Here is a tiny trained network, its code and every weight. The questions are about switching its units off for an input and a class, where a switched-off unit gives its printed mean instead of its output.

import numpy as np


def w(rows, s, z=0):
    codes = np.array(rows[::2]) - 128.0
    scale = np.full(codes.shape[1], s)
    scale[-1] = z or s
    return codes * scale


def norm(h):
    return h / np.sqrt((h * h).mean(-1, keepdims=True) + 1e-5)


def f(y):
    return y / 2 * (1 + np.tanh(0.7978845608 * (y + 0.044715 * y**3)))


def log_softmax(a):
    a = a - a.max(-1, keepdims=True)
    return a - np.log(np.exp(a).sum(-1, keepdims=True))


def net(x, mask):
    res = np.array(x, float).reshape(1, 8) / 4 @ E
    u = 0
    for l in range(2):
        y = f(norm(res) @ A[l][:, :-1].T + A[l][:, -1])
        res = res + np.where(mask[u : u + 10], y, B[l][:, -1]) @ B[l][:, :-1]
        u += 10
    return log_softmax(norm(res)[-1] @ U[:, :-1].T + U[:, -1])


A, B = {}, {}
E = w([
[126,139,133,127,138,126,126,130],'x0',
[183,81,31,178,192,244,156,157],'x1',
[88,115,172,190,101,193,3,81],'x2',
[130,128,125,129,126,129,128,129],'x3',
[127,132,133,129,136,129,131,129],'x4',
[125,135,130,127,131,131,129,131],'x5',
[126,124,132,125,135,130,132,122],'x6',
[241,199,184,21,98,188,61,151],'x7',
],0.0064)
A[0] = w([
[170,84,68,181,201,172,137,166,13],'0.n0',
[157,128,62,72,170,129,237,193,67],'0.n1',
[175,96,86,186,181,187,164,148,38],'0.n2',
[66,109,196,104,79,98,168,92,57],'0.n3',
[254,166,111,136,182,211,104,146,111],'0.n4',
[102,86,148,219,127,208,67,91,40],'0.n5',
[104,115,51,59,165,102,179,197,38],'0.n6',
[164,86,89,210,168,211,131,147,10],'0.n7',
[37,115,58,229,156,158,181,123,2],'0.n8',
[117,156,127,194,123,208,57,106,73],'0.n9',
],0.008,0.005)
B[0] = w([
[67,195,90,131,44,147,205,105,195],'0.n0',
[187,129,162,228,192,154,109,102,245],'0.n1',
[42,162,113,130,42,145,207,135,198],'0.n2',
[84,123,173,135,69,110,105,144,165],'0.n3',
[69,54,97,85,108,147,135,129,254],'0.n4',
[238,161,173,206,183,109,156,54,201],'0.n5',
[164,150,214,229,129,150,181,56,189],'0.n6',
[23,168,102,140,32,200,254,98,197],'0.n7',
[128,20,70,53,213,74,46,198,214],'0.n8',
[195,154,167,183,197,125,171,117,196],'0.n9',
],0.0096,0.0063)
A[1] = w([
[66,186,197,49,35,80,111,137,102],'1.n0',
[219,172,132,121,131,93,235,151,74],'1.n1',
[196,83,110,9,126,235,88,138,85],'1.n2',
[142,197,32,61,155,224,172,142,54],'1.n3',
[169,217,121,195,156,130,90,87,93],'1.n4',
[48,47,75,175,167,139,255,110,126],'1.n5',
[198,168,158,70,86,177,85,183,2],'1.n6',
[80,14,70,98,181,98,81,217,156],'1.n7',
[236,145,186,208,134,103,183,104,110],'1.n8',
[177,212,103,208,141,165,45,112,3],'1.n9',
],0.0089,0.0057)
B[1] = w([
[65,123,89,174,89,171,204,110,180],'1.n0',
[133,123,183,222,174,154,82,117,154],'1.n1',
[148,73,80,37,179,39,102,197,164],'1.n2',
[68,128,123,217,62,98,183,130,157],'1.n3',
[154,162,206,187,203,144,167,134,155],'1.n4',
[157,148,176,77,120,108,47,130,246],'1.n5',
[191,84,57,72,182,101,87,166,142],'1.n6',
[165,155,88,33,111,78,129,166,167],'1.n7',
[188,174,178,159,198,199,55,102,205],'1.n8',
[145,126,178,245,148,173,144,120,137],'1.n9',
],0.011,0.012)
U = w([
[228,197,231,247,239,200,28,59,252],'0',
[14,175,49,168,18,196,229,127,44],'1',
[179,47,25,21,213,25,24,212,151],'2',
],0.012,0.0012)

Each question gives the input, the list of numbers given to net, and the class t.
The units are the neurons (one row each of A and B). Each row of codes is followed by its name. A weight is (code - 128) times the scale printed after its matrix; where a second scale follows, it is the last column's (A, B and U).
mask holds one flag per neuron, layer by layer. A switched-off neuron (its flag False) gives its mean, the last column of its row in B, instead of its output. The means were averaged over made-up inputs and are rounded, as every weight is.
A unit's drop is (log p(t) with every unit on - log p(t) with that unit switched off) / (log p(t) with every unit on - log p(t) with every unit switched off).
The circuit of an input: a set's keep is (log p(t) with only the set's units on - log p(t) with every unit switched off) / (log p(t) with every unit on - log p(t) with every unit switched off). Starting from the 12 units with the biggest drops (on a tie, the unit counted first), units are removed one at a time, each time the one whose removal leaves the highest keep (on an exact tie, the one counted first), for as long as the keep stays at least 0.8.
units of the circuit, in order: the units of the circuit, biggest drop first
top k neurons: the k neurons with the biggest drops, biggest first
top k neurons in layer l: the k neurons of layer l with the biggest drops, biggest first
drop when u is switched off: that unit's drop, to one decimal
input [-7,5,-5,-6,2,-8,1,-7], class 2: top 2 neurons => [0.n8, 1.n5]
input [5,5,-1,7,-5,7,3,-7], class 2: units of the circuit, in order => [0.n8]
input [-6,-3,2,-3,7,4,3,1], class 1: top 2 neurons => [0.n1, 0.n5]
input [5,2,6,6,-3,-8,3,7], class 2: top 3 neurons => [0.n4, 1.n2, 0.n1]
input [0,-4,3,1,3,-7,-3,-1], class 1: top 2 neurons => [0.n1, 0.n3]
input [-5,0,2,-4,-2,-1,-6,3], class 2: top 3 neurons => [0.n1, 0.n4, 0.n6]
input [-7,6,-4,-1,0,5,4,-6], class 1: top 2 neurons in layer 0 => [0.n0, 0.n2]
input [-3,-8,5,6,5,-3,-7,-8], class 1: top 2 neurons => [0.n3, 1.n0]
input [-1,-8,1,4,-7,0,-4,8], class 1: top 2 neurons in layer 1 => [1.n0, 1.n5]
input [-6,-4,4,6,-6,4,3,6], class 2: top 2 neurons in layer 0 => [0.n1, 0.n5]
input [8,4,0,1,-6,-4,1,-4], class 1: top 4 neurons => [0.n7, 0.n0, 0.n2, 1.n2]
input [-7,5,5,8,-3,-8,-5,8], class 2: top 2 neurons => [0.n4, 1.n2]
input [-3,-7,4,2,5,7,-1,8], class 2: top 2 neurons => [1.n6, 0.n7]
input [-1,-7,2,5,7,1,8,-8], class 2: top neuron => [1.n7]
input [1,-8,-3,-8,7,8,3,4], class 1: drop when 1.n0 is switched off => 0.1
input [-5,-4,6,6,-3,-1,8,8], class 2: drop when 0.n1 is switched off => 0.4
